Below are the code and all the weights of a small trained network. Each question names an input and a class and asks about switching units off, where a switched-off unit gives its printed mean instead of its output.

import numpy as np


def w(rows, s, z=0):
    codes = np.array(rows[::2]) - 128.0
    scale = np.full(codes.shape[1], s)
    scale[-1] = z or s
    return codes * scale


def f(y):
    return np.maximum(y, 0)


def log_softmax(a):
    a = a - a.max(-1, keepdims=True)
    return a - np.log(np.exp(a).sum(-1, keepdims=True))


def net(x, mask):
    res = np.array(x, float).reshape(1, 5) / 4 @ E
    y = f(res @ A[0][:, :-1].T + A[0][:, -1])
    res = res + np.where(mask, y, B[0][:, -1]) @ B[0][:, :-1]
    return log_softmax(res[-1] @ U[:, :-1].T + U[:, -1])


A, B = {}, {}
E = w([
[127,131,129],'x0',
[87,121,185],'x1',
[167,111,72],'x2',
[127,130,129],'x3',
[248,123,196],'x4',
],0.014)
A[0] = w([
[126,151,141,224],'neuron 0',
[129,135,80,120],'neuron 1',
[125,134,171,63],'neuron 2',
[121,114,185,50],'neuron 3',
[123,131,192,87],'neuron 4',
[96,98,136,96],'neuron 5',
[121,126,99,227],'neuron 6',
[66,152,126,95],'neuron 7',
[75,165,110,141],'neuron 8',
[118,121,196,47],'neuron 9',
[250,149,166,154],'neuron 10',
[120,115,61,147],'neuron 11',
[167,102,199,151],'neuron 12',
[39,148,118,100],'neuron 13',
[222,141,90,103],'neuron 14',
[64,151,97,254],'neuron 15',
[144,113,79,46],'neuron 16',
[86,143,5,231],'neuron 17',
[155,115,166,122],'neuron 18',
[63,162,109,173],'neuron 19',
[98,98,134,114],'neuron 20',
[103,110,173,10],'neuron 21',
],0.017,0.0093)
B[0] = w([
[207,144,144,174],'neuron 0',
[67,135,124,158],'neuron 1',
[93,159,26,141],'neuron 2',
[115,154,75,145],'neuron 3',
[118,155,75,157],'neuron 4',
[143,101,129,144],'neuron 5',
[95,176,152,181],'neuron 6',
[133,79,125,171],'neuron 7',
[128,77,149,180],'neuron 8',
[93,125,5,151],'neuron 9',
[199,98,101,255],'neuron 10',
[59,177,107,179],'neuron 11',
[164,158,79,200],'neuron 12',
[141,46,138,195],'neuron 13',
[138,57,126,202],'neuron 14',
[71,97,186,223],'neuron 15',
[106,70,67,145],'neuron 16',
[60,142,140,249],'neuron 17',
[141,133,97,166],'neuron 18',
[157,78,177,197],'neuron 19',
[122,95,132,146],'neuron 20',
[132,124,81,136],'neuron 21',
],0.013,0.019)
U = w([
[77,110,229,238],'0',
[133,5,142,98],'1',
[186,149,132,206],'2',
[140,182,79,53],'3',
[38,117,137,2],'4',
],0.011,0.0079)

Each question gives the input, the list of numbers given to net, and the class t.
The units are the neurons (one row each of A and B). Each row of codes is followed by its name. A weight is (code - 128) times the scale printed after its matrix; where a second scale follows, it is the last column's (A, B and U).
mask holds one flag per neuron, in row order. A switched-off neuron (its flag False) gives its mean, the last column of its row in B, instead of its output. The means were averaged over made-up inputs and are rounded, as every weight is.
A unit's drop is (log p(t) with every unit on - log p(t) with that unit switched off) / (log p(t) with every unit on - log p(t) with every unit switched off).
The circuit of an input: a set's keep is (log p(t) with only the set's units on - log p(t) with every unit switched off) / (log p(t) with every unit on - log p(t) with every unit switched off). Starting from the 12 units with the biggest drops (on a tie, the unit counted first), units are removed one at a time, each time the one whose removal leaves the highest keep (on an exact tie, the one counted first), for as long as the keep stays at least 0.8.
circuit, biggest first: the units of the circuit, biggest drop first
unit that matters most: the unit with the biggest drop
k most important neurons: the k neurons with the biggest drops, biggest first
drop of u: that unit's drop, to one decimal
input [-3,5,2,8,-8], class 0: unit that matters most => neuron 17
input [8,6,3,-1,-4], class 0: circuit, biggest first => (neuron 10; neuron 15)
input [-6,7,5,3,-2], class 0: 2 most important neurons => (neuron 10; neuron 14)
input [-5,-4,5,6,-8], class 4: 2 most important neurons => (neuron 11; neuron 17)
input [-6,-5,0,-1,-6], class 0: 2 most important neurons => (neuron 19; neuron 15)
input [7,5,2,-2,-8], class 0: 2 most important neurons => (neuron 17; neuron 10)
input [-5,3,6,-8,1], class 2: 2 most important neurons => (neuron 15; neuron 13)
input [8,0,-2,-5,1], class 2: 2 most important neurons => (neuron 17; neuron 15)
input [-5,-4,-5,-6,0], class 0: drop of neuron 10 => 0.3
input [4,-1,4,-3,-1], class 4: drop of neuron 19 => 0.1
input [-1,5,-7,-2,3], class 3: drop of neuron 2 => 0.0
